Below are the code and all the weights of a small trained network. Each question names an input and a target symbol and asks about switching units off, where a switched-off unit gives its printed mean instead of its output.

import numpy as np


def w(rows, s, z=0):
    codes = np.array(rows[::2]) - 128.0
    scale = np.full(codes.shape[1], s)
    scale[-1] = z or s
    return codes * scale


def norm(h):
    return h / np.sqrt((h * h).mean(-1, keepdims=True) + 1e-5)


def f(y):
    return y / 2 * (1 + np.tanh(0.7978845608 * (y + 0.044715 * y**3)))


def softmax(a):
    e = np.exp(a - a.max(-1, keepdims=True))
    return e / e.sum(-1, keepdims=True)


def log_softmax(a):
    a = a - a.max(-1, keepdims=True)
    return a - np.log(np.exp(a).sum(-1, keepdims=True))


def net(x, mask):
    ids = ['ΞΣΦαγδεζηλπτω'.index(c) for c in x.split()]
    T = len(ids)
    res = E[ids] + P[:T]
    u = 0
    for l in range(3):
        q, k, v = (norm(res) @ M[l].T for M in (Q, K, V))
        z = softmax(np.where(np.tri(T) > 0, q @ k.T / 4**0.5, -1e9)) @ v
        res = res + np.where(mask[u], z, O[l][:, -1]) @ O[l][:, :-1]
        u += 1
        y = f(norm(res) @ A[l][:, :-1].T + A[l][:, -1])
        res = res + np.where(mask[u : u + 8], y, B[l][:, -1]) @ B[l][:, :-1]
        u += 8
    return log_softmax(norm(res)[-1] @ U[:, :-1].T + U[:, -1])


Q, K, V, O, A, B = {}, {}, {}, {}, {}, {}
E = w([
[227,170,118],'Ξ',
[227,171,120],'Σ',
[232,190,122],'Φ',
[43,157,96],'α',
[173,178,172],'γ',
[228,196,128],'δ',
[220,201,148],'ε',
[200,127,72],'ζ',
[191,153,105],'η',
[77,113,253],'λ',
[181,205,118],'π',
[57,66,150],'τ',
[51,88,101],'ω',
],0.011)
P = w([
[97,120,146],'0',
[160,127,171],'1',
[75,193,161],'2',
[163,159,6],'3',
[196,120,191],'4',
[110,187,176],'5',
[159,160,8],'6',
],0.019)
Q[0] = w([
[168,80,127],'0.h0',
[31,9,175],'0.h0',
[136,107,123],'0.h0',
[253,103,48],'0.h0',
],0.012)
K[0] = w([
[231,56,134],'0.h0',
[67,96,253],'0.h0',
[106,107,122],'0.h0',
[173,53,38],'0.h0',
],0.011)
V[0] = w([
[130,135,118],'0.h0',
[127,75,150],'0.h0',
[125,134,125],'0.h0',
[140,124,1],'0.h0',
],0.0064)
O[0] = w([
[122,126,142,151],'0.h0',
[74,120,42,8],'0.h0',
[132,129,133,139],'0.h0',
[59,96,254,222],'0.h0',
],0.0045,0.0017)
A[0] = w([
[92,163,127,27],'0.n0',
[148,8,158,178],'0.n1',
[80,136,82,148],'0.n2',
[114,61,204,7],'0.n3',
[95,155,179,137],'0.n4',
[109,148,130,3],'0.n5',
[120,110,146,34],'0.n6',
[74,69,130,111],'0.n7',
],0.018,0.0055)
B[0] = w([
[191,114,108,138],'0.n0',
[90,9,159,218],'0.n1',
[198,153,145,211],'0.n2',
[86,105,206,166],'0.n3',
[128,148,174,255],'0.n4',
[219,125,133,99],'0.n5',
[145,114,158,95],'0.n6',
[94,179,110,165],'0.n7',
],0.015,0.0039)
Q[1] = w([
[12,193,112],'1.h0',
[176,19,141],'1.h0',
[1,148,45],'1.h0',
[156,49,126],'1.h0',
],0.0085)
K[1] = w([
[15,166,67],'1.h0',
[154,109,248],'1.h0',
[12,242,122],'1.h0',
[177,141,212],'1.h0',
],0.012)
V[1] = w([
[121,71,169],'1.h0',
[136,125,133],'1.h0',
[80,223,254],'1.h0',
[164,82,99],'1.h0',
],0.0047)
O[1] = w([
[72,102,253,72],'1.h0',
[96,109,165,133],'1.h0',
[2,210,83,250],'1.h0',
[171,113,153,92],'1.h0',
],0.0053,0.002)
A[1] = w([
[91,16,34,49],'1.n0',
[114,135,87,75],'1.n1',
[125,97,245,47],'1.n2',
[179,79,88,35],'1.n3',
[88,172,96,34],'1.n4',
[77,163,141,41],'1.n5',
[81,6,56,2],'1.n6',
[143,174,191,120],'1.n7',
],0.016,0.0058)
B[1] = w([
[161,193,40,134],'1.n0',
[117,139,97,128],'1.n1',
[164,150,83,229],'1.n2',
[86,123,131,129],'1.n3',
[136,126,88,142],'1.n4',
[134,124,105,136],'1.n5',
[167,148,2,141],'1.n6',
[153,121,178,253],'1.n7',
],0.023,0.0059)
Q[2] = w([
[136,106,4],'2.h0',
[155,94,250],'2.h0',
[104,161,53],'2.h0',
[148,46,142],'2.h0',
],0.018)
K[2] = w([
[25,189,168],'2.h0',
[255,76,124],'2.h0',
[34,215,109],'2.h0',
[188,159,209],'2.h0',
],0.013)
V[2] = w([
[130,21,147],'2.h0',
[102,121,146],'2.h0',
[91,215,192],'2.h0',
[1,132,104],'2.h0',
],0.014)
O[2] = w([
[7,108,160,54],'2.h0',
[109,145,166,109],'2.h0',
[193,209,195,200],'2.h0',
[155,72,209,2],'2.h0',
],0.012,0.005)
A[2] = w([
[124,98,64,2],'2.n0',
[170,32,81,9],'2.n1',
[87,165,99,193],'2.n2',
[193,143,192,174],'2.n3',
[51,141,171,124],'2.n4',
[94,132,24,236],'2.n5',
[188,3,158,239],'2.n6',
[157,148,76,70],'2.n7',
],0.023,0.0074)
B[2] = w([
[182,81,71,129],'2.n0',
[206,161,2,143],'2.n1',
[108,44,87,161],'2.n2',
[84,54,149,251],'2.n3',
[196,130,54,158],'2.n4',
[18,76,219,182],'2.n5',
[172,103,56,191],'2.n6',
[63,236,165,175],'2.n7',
],0.013,0.014)
U = w([
[46,142,99,80],'Ξ',
[54,141,100,104],'Σ',
[100,173,111,157],'Φ',
[201,174,118,116],'α',
[206,131,107,196],'γ',
[122,175,114,149],'δ',
[169,175,118,136],'ε',
[60,60,95,108],'ζ',
[92,162,4,135],'η',
[147,90,228,3],'λ',
[228,148,143,88],'π',
[170,103,62,203],'τ',
[172,39,154,159],'ω',
],0.021,0.0061)

Each question gives the input, a string of symbols that net reads in full, and the target symbol t.
The units are the heads (4 rows each of Q, K, V and O) and the neurons (one row each of A and B). Each row of codes is followed by its name. A weight is (code - 128) times the scale printed after its matrix; where a second scale follows, it is the last column's (O, A, B and U).
mask holds one flag per unit, layer by layer, with each layer's heads first. A switched-off unit (its flag False) gives its mean, the last column of its rows in O or B, instead of its output. The means were averaged over made-up inputs and are rounded, as every weight is.
A unit's drop is (log p(t) with every unit on - log p(t) with that unit switched off) / (log p(t) with every unit on - log p(t) with every unit switched off).
The circuit of an input: a set's keep is (log p(t) with only the set's units on - log p(t) with every unit switched off) / (log p(t) with every unit on - log p(t) with every unit switched off). Starting from the 12 units with the biggest drops (on a tie, the unit counted first), units are removed one at a time, each time the one whose removal leaves the highest keep (on an exact tie, the one counted first), for as long as the keep stays at least 0.8.
circuit, biggest first: the units of the circuit, biggest drop first
unit that matters most: the unit with the biggest drop
k most important neurons: the k neurons with the biggest drops, biggest first
k most important neurons of layer l: the k neurons of layer l with the biggest drops, biggest first
input π η Φ η η ω Φ, target π: circuit, biggest first => [2.h0]
input ζ ε ω ε, target ζ: circuit, biggest first => [0.n2, 0.h0, 1.n7, 2.h0]
input ω τ Φ ζ Ξ λ Σ, target ω: circuit, biggest first => [0.n7, 2.h0, 0.n1]
input ω γ ζ ζ, target ω: circuit, biggest first => [0.n1, 0.n7, 2.h0]
input Ξ π α δ λ α, target λ: 2 most important neurons of layer 1 => [1.n7, 1.n2]
input Σ λ γ, target λ: 2 most important neurons => [0.n3, 1.n7]
input δ λ ε, target λ: 3 most important neurons => [0.n3, 0.n4, 1.n2]
input ζ η π ω, target ζ: 2 most important neurons => [0.n7, 1.n7]
input ζ η α ω ζ Σ, target ζ: 3 most important neurons => [0.n1, 1.n2, 2.n5]
input ω γ α γ, target ω: 2 most important neurons of layer 0 => [0.n7, 0.n2]
input Φ ω η, target ω: 2 most important neurons => [1.n7, 0.n1]
input ω Φ α π, target ω: circuit, biggest first => [0.n7, 2.h0, 2.n3]
input δ ω π ω η δ, target η: 2 most important neurons => [1.n2, 0.n2]
input Ξ τ η, target τ: 4 most important neurons => [0.n1, 1.n6, 1.n7, 2.n4]
input ω ε π Φ, target ω: 2 most important neurons => [0.n7, 0.n2]
input ζ λ δ τ, target ζ: 2 most important neurons of layer 2 => [2.n5, 2.n1]
input Φ Σ Σ ω ω Φ, target λ: 2 most important neurons => [0.n4, 1.n0]
input ε ω Ξ ω τ τ, target τ: 3 most important neurons of layer 0 => [0.n1, 0.n3, 0.n4]
input ζ ω λ η π ω Ξ, target ζ: unit that matters most => 0.n1
input ω γ λ α Φ Φ α, target ω: 2 most important neurons => [0.n2, 0.n7]
input δ δ δ ω ζ Φ, target ζ: 2 most important neurons => [0.n1, 1.n2]
input λ ω λ ω γ λ ζ, target λ: most important neuron => [0.n1]
input γ π ω η, target γ: 3 most important neurons of layer 1 => [1.n2, 1.n6, 1.n0]
input Φ ζ ω τ τ γ, target τ: 2 most important neurons of layer 2 => [2.n4, 2.n7]
